Each row has a name. Each question is about the rows just above it.

[ 77 166 108 126 137 131 161 148 140 117] = kono
[ 76 173 117 117 143 127 162 117 143 121] = fotal
[187 113 162 123 187  93 101 101 163 101] = ganun
Whose row is [ 77 166 108 126 137 131 161 148 140 117]? : kono
Which row holds [ 76 173 117 117 143 127 162 117 143 121]? : fotal
What comes right after [77] in the named rows? : [166]
The entry that follows [108]: : [126]
Whose row is [187 113 162 123 187  93 101 101 163 101]? : ganun

[101 147 156 136  67  66 138 128 173 172 163 105 142 114 112 144 107 136
 119 102 141 101] = peges
[109 138 179 144  86  86 132  86 142  86 150  93 169 135  83 167 150 117
 133 139 172  92] = bufak
[103 118 140 119 168 134 137 139  96  90 127 107 139 142 150 192 163  82
 120 136 127 139] = par
[ 89 114 147 112  95  83 113 133 123 121 151 124 160  92 157 169 158 122
  96 122 150 123] = Kada
[140 118 160 147 136 141 136 149 134 119 124  86 116 156 173 124  66 120
 100 159 140  99] = zeg
[127 143 120 140 115  67 140 116 140 152 127 129 168  84 171 143 104 138
 126  87 113 118] = pigi
[101 147 156 136  67  66 138 128 173 145 163 105 142 114 112 144 107 136
 119 102 141 101] = lasom
[159 136 111 115 165 117  70 123 106 150 100 121  95 117  94 128  94 119
 149 182 164 122] = Bofim
[136 148  75 126 156  66 119 117 128 171 124 156 100 101 154 140  93 124
 151 134  73 143] = gadu
[134 101  91 113 129 119 106 129 114 134 128 147 102 135 159 173 136 122
 135 157 103 134] = lonef
[109 120 159 133 105  98 108 153 129 148 153  98 125 144 124 188 124 103
 123 152 151  95] = ropu
[ 97  94 125  80  75 125 128 108 165 112 150 102  85 143 144 147 122 137
  82 162 149 144] = pegu
The entry that follows [70]: : [123]
Whose row is [140 118 160 147 136 141 136 149 134 119 124  86 116 156 173 124  66 120
 100 159 140  99]? : zeg

[127 128 127 127 141 129 106] = Bunu
[140 109 140 111 100 140 121] = dosor
[133 134 127 127 141 129 129] = tafu
Which value appears more than once in dosor? : [140]
Which value appears more than once in Bunu? : [127]
Whose row is [127 128 127 127 141 129 106]? : Bunu
Whose row is [140 109 140 111 100 140 121]? : dosor
Whose row is [133 134 127 127 141 129 129]? : tafu

[105 120 173 123 129 129  87 131  76] : dev
[144 141 145 107  99  99  88  96 124] : lema
[151 121 144 136  86  86  75  98 118] : kepet
[203 136 156 126 113 113  85 135  70] : kir
[202 107  99  94 169 169 126 132 139] : Git
[127 127 137 140 101 101  72 102 119] : malo
[129 116 146 144  94  94  95 104 119] : kene
[134 109 138 105  98  98  92  98 124] : Sodon
[133 115 134 114  99  99  94 105 132] : leza
[201 112 102 113 189 116 123 146 140] : kes
[118 124 150 125 105 105 110 172 152] : Tovim
The entry that follows [115]: : [134]
What comes right after [172] in the named rows? : [152]
Right after [156] comes : [126]
What comes right after [125] in the named rows? : [105]
The entry that follows [202]: : [107]

[177 163 172 172] = vivi
[124 126 120 130] = tusok
[ 84 114 196 101] = tep
[186 126 107 177] = selu
[120 127 127 176] = Duzi
[133 116 140 164] = dolo
[177 163 113 135] = Zadu
What comes right after [114] in the named rows? : [196]
Whose row is [124 126 120 130]? : tusok
Which value appears more than once in vivi? : [172]
Right after [116] comes : [140]
Which value appears more than once in Duzi? : [127]
What comes right after [133] in the named rows? : [116]

[139 164 175 177  76  94  90 156 127 188] -> fen
[ 93  96 108 159 169  75 152 141 177 189] -> soz
[ 94 123  72 155 163  84 185 114 100  72] -> larol
[168 176 169 158 102 154 149 104  71 105] -> Lapem
[185 175 124 149  96 119 155 118  73  67] -> resem
[141 104 154 128 154  95 117 161 109 183] -> Puf
[133 184 175  83 186 121 130 112 171 162] -> Maf
[168 176 169 168  86 168 168 176  71 105] -> Senos
[173 144 166 168  89 101 101 124 163 110] -> Bofov
[116 101 186 101  73 162  72 179 187 145] -> doril
What comes right after [156] in the named rows? : [127]
Repeated in Bofov: : [101]
The entry that follows [76]: : [94]
Right after [118] comes : [73]

[ 78 104 111  78  78] : tel
[ 82  98  82 123 128] : Tete
[188 136 105 136  97] : vuzu
[106 140 104 147 178] : Podi
The value that tel holds more than once: : [78]
The entry that follows [106]: : [140]
Repeated in vuzu: : [136]
The value that Tete holds more than once: : [82]
Whose row is [ 78 104 111  78  78]? : tel

[ 69  77  77  77  77 135  77] -> letik
[125 127 125 124 188 136 129] -> mus
[125 127 125 125 131 125 128] -> Vak
Repeated in Vak: : [125]
The value that letik holds more than once: : [77]
What comes right after [69] in the named rows? : [77]
Repeated in mus: : [125]

[163  84  53 139  80  80] : fas
[ 84  84 104 103  78 162] : goli
[163  84 162 103 108 154] : mokot
Right after [53] comes : [139]
Right after [139] comes : [80]
Right after [108] comes : [154]
Which value appears more than once in goli? : [84]

[129 128  92 137 134 132 131 128 133 154 130 130 120 119  93 130 123 146
 127 122 174  73 129 122 118 122 127] : Fole
[147 107 110 137 129 138 111 138 143 136 113 129 139 102 139 136 139 121
 101  93 122 128 105  99  97 143 108] : taguv
[147 123 140 141 138 148 142 144 140 155 149 128 100 119 113 136 142 156
 111 111 111  87 114 115 110 142 154] : sapud
[132 124 142 134 129 135 129 139 131 157 140 128 101 130  92 130 137 150
 124 120 118  85 129 127 121 130 138] : Nak
[ 98 136 184 119 121 107 155 112 110 118 155 130 110 145 124 106 109 121
 147 151 136 158 136 149 146 109 148] : ketim
[134 117 178 134 138 138 129 137 133 163 147 122 127 121 105 139 140 149
 120 115  94  96 116 126 116 142 134] : rifaf
[105 152 112 132 120 103 135 108 108 153 137 135 118 149 110 112 112 143
 147 147 151  92 147 147 155 108 146] : teb
[129 135  83 129 119 131 157 131 121 112 165 124  62 136 129 116 125 129
 135 144 171 140 145 143 134 129 179] : beto
[129 128  92 137 134 132 131 128 133 154 130 130 120 119  93 130 123 146
 127 122 174  73 129 122 118 122 127] is in which row? : Fole
Whose row is [147 123 140 141 138 148 142 144 140 155 149 128 100 119 113 136 142 156
 111 111 111  87 114 115 110 142 154]? : sapud
Which row holds [134 117 178 134 138 138 129 137 133 163 147 122 127 121 105 139 140 149
 120 115  94  96 116 126 116 142 134]? : rifaf

[141  88  83 155  93  91 101 106 125 117 127 137  90 150 102 155  83 115
 132  91 121 141 139 136  93 117 139 128 146 142  91] = befel
[116 116 124 111 119 119 120 121 118 115 118 116 126 118 125 112 127 116
 114 122 110 108  99 111 131 119 109 111  98 108 135] = girag
[133  83 143  67 127 139 140 111 103 118  97  84 109 103 141 130 136  77
  94  98 138 100 102  69  70 115 100  99 136 104 132] = lovu
[116 116 124 111 119 119 120 121 118 115 118 116 126 118 125 112 127 116
 114 122 120 115 115 109 116 112 115 115 119 114 121] = Gomet
[116 117 131 104 125 134 143 130  92 128 110 102 114  96 133 111 126 120
 118 122 111 114 102 111 128 125 116 115 100 116 144] = nup
[141  88  83 155  93  96 101 106 125 117 127 137  90 150 102 155  83 104
 132  91 121 141 152 136  93 117 139 128 146 142  91] = Fufig
[ 94 183 108 100 152 179 161 161 174 185 156  99 157  96  92  98 169 161
  93 107 141 116 161 191 111 134  62  62 197 109  60] = bep
[116 117 131 104 125 134 143 130 111 128 110 102 114  96 133 111 126 120
 118 122 111 114 102 111 128 125 116 115 100 116 144] = big
[116 116 124 111 119 119 120 121 118 115 118 116 126 118 125 112 127 116
 114 122 120 115 115 109 116 112 115 115 119 114 121] is in which row? : Gomet
The row with [141  88  83 155  93  96 101 106 125 117 127 137  90 150 102 155  83 104
 132  91 121 141 152 136  93 117 139 128 146 142  91] is : Fufig
The entry that follows [185]: : [156]

[178  88  88 142 194  96 112 119 116 140] = viker
[156 118 125 137 160 112 112 124 110 114] = Von
[ 98 131 127 133 106 141 131 114  98 142] = Ras
[153 132 126 140 146 125 129 126 124 114] = Tedi
[116 120 136 136 125 144 130 121 127 124] = Supiz
[123 120 103 116 127 146 100 122 104 141] = kuga
[134 107 150 132 137 136  99 108 131 135] = tetu
[116 120 136 136 125 144  97 130 126 126] = Lig
[112 111 156 113 114 153  98 119 134 114] = veko
[132 120 115 122 133 140  97 126 134 128] = Nifu
[129 119 120 128 135 126  96 132 149 119] = Naz
[156 139 156 129 137 106 119 132 107 113] = gan
Whose row is [116 120 136 136 125 144  97 130 126 126]? : Lig
Which value appears more than once in gan? : [156]
The entry that follows [123]: : [120]
Which row holds [ 98 131 127 133 106 141 131 114  98 142]? : Ras
Where do [116 120 136 136 125 144 130 121 127 124] appear? : Supiz
The row with [178  88  88 142 194  96 112 119 116 140] is : viker

[ 97 118 108 146 174 144 145  60 112 118  93 129 181 113  78 167 130 141
 125  49 129 101 133 108 161 101 123  98 111 143 100] = sis
[123 140 123 129 134 126 130 164 100 126 163 129 121 143 174 139  66  95
 179 119 150 151 114 135  79 150 136 159  97  99 160] = mar
[101  89 104 135 165 191 130 152  97 149 132 129 186 156 134 145  87 162
 150 111 115 103 117 142 141 138 110 112 144 163 114] = Sira
[113 107 107 122  98 136  77 141 136 108 109 129 107  94 119  80 156 139
 130 151 103 123 207 110 171 127 161 102 164 159 133] = zubo
[144 164 173 124 140  96 134 193 141 100 135 129 109 112 148 128 114 104
 148 148 171  73  94 151  94 120 129 154 126 117 158] = Sazal
[159 126 147 125 126  94  75 183 145 122 150 129  99 129 183 145 160 113
 142 121 127 132 184 164 110 130 157 144 156 148 129] = Ritiz
[103 126  98 131  96 180 130 155 116 155 156 129 133 151 160 134  67 102
 154  82 139 166 144 122 128 170 167 163 117 106 125] = kavam
[144 164 173 124 140  96 134 124 124 100 135 129 109 112 135 128 114 104
 148 106 171 171  94 151  94 120 129 154 126 117 158] = fuve
[103 126  98 131  96 180 130 155 116 155 156 129 133 151 160 134  67 102
 154 168 139 166 144 122 128 170 167 163 101 106 125] = kuva
[123 151 147 127 172 145 167 121 131  90 152 145 174 145 145 128 124 150
 123  81  83  95 132 156 133 142 121 140 130 141  88] = bul
[145  85 116 118 141  54  82 133 109 153 115 129 106 124 148 158 168 140
 146 116 131 140 133 125 121 101  93  84 147 168 159] = lalak
The value that kavam holds more than once: : [155]
Where do [ 97 118 108 146 174 144 145  60 112 118  93 129 181 113  78 167 130 141
 125  49 129 101 133 108 161 101 123  98 111 143 100] appear? : sis
Which row holds [101  89 104 135 165 191 130 152  97 149 132 129 186 156 134 145  87 162
 150 111 115 103 117 142 141 138 110 112 144 163 114]? : Sira
Whose row is [103 126  98 131  96 180 130 155 116 155 156 129 133 151 160 134  67 102
 154  82 139 166 144 122 128 170 167 163 117 106 125]? : kavam

[ 67 140 123 123 162  89 137 127 140 162 146 140] -> zogub
[ 67 104 123 123 162  67 115 127 140 162 146 154] -> febo
[ 67 122 123 137 162  99 137 127 140  67  98 145] -> tobe
[127 122 104 114 162 127 137 127 140 162 146 145] -> rik
[ 67 122 123 137 162  99 137 127 140  67  98 145] is in which row? : tobe
Which row holds [ 67 104 123 123 162  67 115 127 140 162 146 154]? : febo
The entry that follows [114]: : [162]
Whose row is [ 67 140 123 123 162  89 137 127 140 162 146 140]? : zogub
The entry that follows [115]: : [127]

[ 99 155  97  82 113 154] = gal
[113 150 127 107 176 144] = sos
[ 61 126  67 182  75  95] = Vibo
[ 97 154 102  83 120 152] = Ton
[ 99 155 101  82 113 154] = mavur
[ 95  90 103  90 119 103] = motop
[145  84 130 153 111  84] = bife
[129 118  98 118  76 119] = gib
Which value appears more than once in gib? : [118]
The row with [ 99 155 101  82 113 154] is : mavur
Whose row is [ 95  90 103  90 119 103]? : motop

[133 112 102 109 117 100 125 125 101 133 134 126 105  96 135 108 144 107
 145 126 120 117 103 143 143 148 144 129 152 117 136 142 154 132 124 121
 118] : pazim
[129 114 105 110 116 103 120 126 103 131 128 130 104 100 134 112 144 109
 142 127 123 111 103 139 146 147 148 130 147 114 136 144 147 133 126 124
 115] : vigug
[103 127 108 106 153 149 153 102 114 135 121  99 134 133 142 142 136 145
 124 125 124 139 142 126 101 126  99 121 140 151 122 126 153 107 158 151
 107] : Bomu
[126 126 126 126 127 127 125 126 126 126 125 127 127 127 126 127 127 127
 126 127 126 126 126 125 126 126 127 125 125 126 125 125 125 126 126 101
 138] : pag
[126 126 126 126 127 127 125 126 126 126 125 127 127 127 126 127 127 127
 126 127 126 126 126 125 126 126 127 125 125 126 125 125 125 126 126 126
 124] : tilu
[ 77 144 150 132 119 146  84 109 143 101  79 145 112 157 109 149 107 132
  93 117 146  82 128  86 131 109 134 135  82 106 124 131  69 125 145 141
 103] : tof
[118 128 139 132 125 135 127 119 138 112 121 110 140 135 109 125 100 129
 105 116 118 139 140 109  99  98  94 115 101 130 110 101 104 111 114 115
 135] : fonu
[136 125 137 140 100 103  94 140 130 114 122 152 108 116 113 111 120 104
 128 124 131 104 104 122 153 130 156 133 115 101 132 131 100 141 104 105
 132] : Velom
[123 117 109 110 118 107 118 122 106 128 124 130 105 105 132 115 140 111
 137 126 124 111 107 135 142 143 144 130 142 115 135 142 142 131 129 126
 114] : zup
[136 125 137 140 100 103  94 140 130 114 122 152 108 116 113 111 120 104
 128 124 131 104 104 122 153 130 156 133 115 101 132 131 149 129 127 122
 118] : sesa
[111 117 105 104 139 132 144 106 110 129 123  96 129 120 131 127 127 131
 121 120 114 135 132 125  99 119  97 114 133 138 116 117 145 106 137 134
 111] : dida
[118 130 142 135 125 138 124 121 142 112 119 113 142 140 108 129  98 132
 102 118 119 137 142 107  99  96  95 114  96 129 108 100  98 112 113 117
 135] : zalu
What comes right after [86] in the named rows? : [131]
What comes right after [69] in the named rows? : [125]

[115 117 138 121 120 121  91 133 107 124 112  97 123 129 117 126  68 127
 121 116 122 130 119 132 118 172 141  88 119 123 110 103 119 109  89 114
 128 112 115 109  74 127 118 156 142 119] : Moguz
[104 115 128 153 147  97 132 131 123 174  93 117 162 115 104 167 151 123
 170  95 171 133  90 122 161 135 130 138  97 134 127  99 105  96 118  98
 164  92 103 139 124 159 103 124 148 116] : pase
[151 149 153 112 116 153 153 148 152  96 160  94 108 113 153  99 151 113
 111 157 102 119 157 151 112 105 158 154 151 151 145  92 140 161 155 155
  96 163 152 109 159 108 143 108 168 155] : Fop
[105 111 114 142 144  97 133  98 112 156  94 151 152 146 100 164 150 146
 149 101 164 120  92 121 146 115 117 142  96 129 120 149 105  90 153  98
 164  93 101 141 157 145 116 126 119  98] : Los
[120 123 125 147 130 120 106 148 130 151 120 124 150 117 120 145 114 138
 150 119 146 148 124 129 137 154 153 110 121 119 138  99 131 116  87 118
 155 112 118 114  83 144 140 127 132 119] : Tid
Where do [115 117 138 121 120 121  91 133 107 124 112  97 123 129 117 126  68 127
 121 116 122 130 119 132 118 172 141  88 119 123 110 103 119 109  89 114
 128 112 115 109  74 127 118 156 142 119] appear? : Moguz
Whose row is [104 115 128 153 147  97 132 131 123 174  93 117 162 115 104 167 151 123
 170  95 171 133  90 122 161 135 130 138  97 134 127  99 105  96 118  98
 164  92 103 139 124 159 103 124 148 116]? : pase

[101  79 136 109 129 125 113 150  88 100 146 132  91 133 131 146 135 163
 175 125 140 158 110]  bezu
[117 130 179 138 103 134 174 152 165 101 124 129 150  98  97 144 120 151
  99 134 100 136 138]  vimef
[122 135 176 135 129 103 178 109 127  99 120  93 123 172 115 149 134 128
 116 148 108 133 171]  Dofu
[122  97  83 140 131 103 104 126  83 110 147 111  85 156 123 109 150 159
 144 132 157 146 144]  tigad
[117 119 179 138 103 134 174 152 165 101 124 129 150  98  97 144 120 151
  99 134 100 136 138]  lep
[139 109 119 128 123 111 123 153 111 118 147 116 164 136  79 111 105 139
 156 111 143 147 118]  Vapu
[105 119 110 128 170  97  97 117 141  90 178 122  84 143 136  99 149 143
 134 151 140 131 115]  gab
[122  97  83 140 131 103 104 126  83 110 147 111  85 156 123 109 123 124
 138 129 120 168 132]  mon
[134 116 102 135 104 180 121 162 120 107 153 120 163 107  76 111  97 146
 133 117 123 134 117]  Vos
[134 116 102 135 104 180 121 162 120 107 153 128 163 107  76 111  97 146
 133 117 123 157  87]  vaka
Repeated in Dofu: : [135]
Whose row is [122  97  83 140 131 103 104 126  83 110 147 111  85 156 123 109 123 124
 138 129 120 168 132]? : mon
Which value appears more than once in vaka? : [107]

[143 155 128 135 149 104  96 106  97] -> Niru
[157 161  92 164 134  87  77  78 151] -> kuras
[157  78 134 164 134  78  77  78 150] -> kog
[157 161  92 164 134  86  77  78 151] -> Vuzo
The row with [143 155 128 135 149 104  96 106  97] is : Niru

[134 132 135 153 118  69  72] -> tiv
[151 148 122 166 102  75  95] -> nibub
[137 145  79 193  94 177 146] -> sizin
[119  97  82 198  89 165 124] -> pes
[161  54  92 183 123 164  99] -> nir
[181  67  90 175 133 181 129] -> Duta
[190 148 121 158 117  86 113] -> dif
[164  52 114 166 138 127  67] -> fon
[176  54  96 178 129 160 100] -> ripa
[148  91 138 145 143  83  53] -> bub
[125 106  87 198  87 167 135] -> Mobik
The value that Mobik holds more than once: : [87]
What comes right after [178] in the named rows? : [129]
The entry that follows [158]: : [117]
Whose row is [151 148 122 166 102  75  95]? : nibub
What comes right after [52] in the named rows? : [114]
The entry that follows [117]: : [86]
Whose row is [134 132 135 153 118  69  72]? : tiv

[121 140 103 126 127 116 116 106 149 141 139 125 161 138 116 131 126 135
 116 112 125 118 122 127 148 134 139 135 146 127 133 142 140 112 122 127
 129 126 127 137 146 134 135 116 117 135 136 112 162 131 116] = Kabad
[123 120 111 118 158 125 126 167 169  60 130 131 119 146 143 131 127 122
 126  94 125 117 121 125 135 168 126 142 113 120 127 114 138 116 150 134
 126 141 125 135 100 122 100 156 125 128 132 124 134 135 156] = Veza
[118 130 110 119 120 154 129 137 161 131 135 128  95 138 142 124 112 124
 121 149 131 132 106 135 121 120 142 144 127 134 118 126 117 132 116 133
 137 114 132 113 106 129 108 126 127 106 132 135 127 123 139] = Muzed
[131 129 111 139 171 138 127 111 110 117 113 124 131 128 115 123 127 122
 130 116 129 143 124 130 133 131 156 135 137 137 129 138 131 195  99 130
 130 125 126 126 167 129 165 119 130 108 122 137 134 138 132] = Kam
[130 116 113 128 108 127 145 100 172 121 133 123 116 145 144 115 144 127
 133 114 134 176 110 126 121 115  99 129 114 130 118 146 135 168  92 124
 122 130 133 138 128 123 123 121 121 143 118 132 114 130 135] = Bes
[134 122 118 111 135 123 135 117 116 135 123 134 115 131 151 137 100 121
 130 116 126 159 144 127 105 123 107 116 139 132 123 147 136 160 162 139
 121 122 126 122 136 108  80 128 134 148 138 114 154 114  91] = boso
[135 137 119 132 128 144 133 126 139 144 126 131 131 117 143 138 128 125
 118 129 133 147 106 114 128 133 147 122 117 128 135 127 105 130 131 137
 119 130 120 143 145 124 170  86 113 130 133 104  93 127 159] = Zino
[134 139 118 127 118 115 116 140  80 145 114 123 134 141 135 120 107 131
 126 146 127 130 107 114 128 135 155 120 149 133 117 121 130  97 117 127
 133 104 129 124 100 127 108 145 135 138 121 128 117 139 127] = lopib
[134 122 118 111 135 123 135 117 116 135 123 134 115 119 151 137 100 121
 130 116 126 159 144 127 105 123 107 116 139 132 123 147 136 160 162 139
 121 122 124 134 145 118 118 122 123 123 119 150 114 145 121] = Zatun
[121 126 136 124  75 126 138 111  91 129  84 130 135 132 118 138 124 129
 116 118 130 185 137 114 137 135 115 135 112 130 120 124 107 161 139 129
 132 128 139 107  98 123 168 138 104 138 119 125 120 135 151] = mup
[126 140 142 118 164 112 135 155  70 132 130 116 132 104 136 123 114 118
 126  95 121 128 121 127 109 134 116 125 109 137 135 137 127 128 115 126
 134 163 130 156 107 142 123 126 116 104 116 174 126 111 165] = vugo
The row with [134 139 118 127 118 115 116 140  80 145 114 123 134 141 135 120 107 131
 126 146 127 130 107 114 128 135 155 120 149 133 117 121 130  97 117 127
 133 104 129 124 100 127 108 145 135 138 121 128 117 139 127] is : lopib
Whose row is [123 120 111 118 158 125 126 167 169  60 130 131 119 146 143 131 127 122
 126  94 125 117 121 125 135 168 126 142 113 120 127 114 138 116 150 134
 126 141 125 135 100 122 100 156 125 128 132 124 134 135 156]? : Veza
Where do [134 122 118 111 135 123 135 117 116 135 123 134 115 119 151 137 100 121
 130 116 126 159 144 127 105 123 107 116 139 132 123 147 136 160 162 139
 121 122 124 134 145 118 118 122 123 123 119 150 114 145 121] appear? : Zatun
Whose row is [130 116 113 128 108 127 145 100 172 121 133 123 116 145 144 115 144 127
 133 114 134 176 110 126 121 115  99 129 114 130 118 146 135 168  92 124
 122 130 133 138 128 123 123 121 121 143 118 132 114 130 135]? : Bes

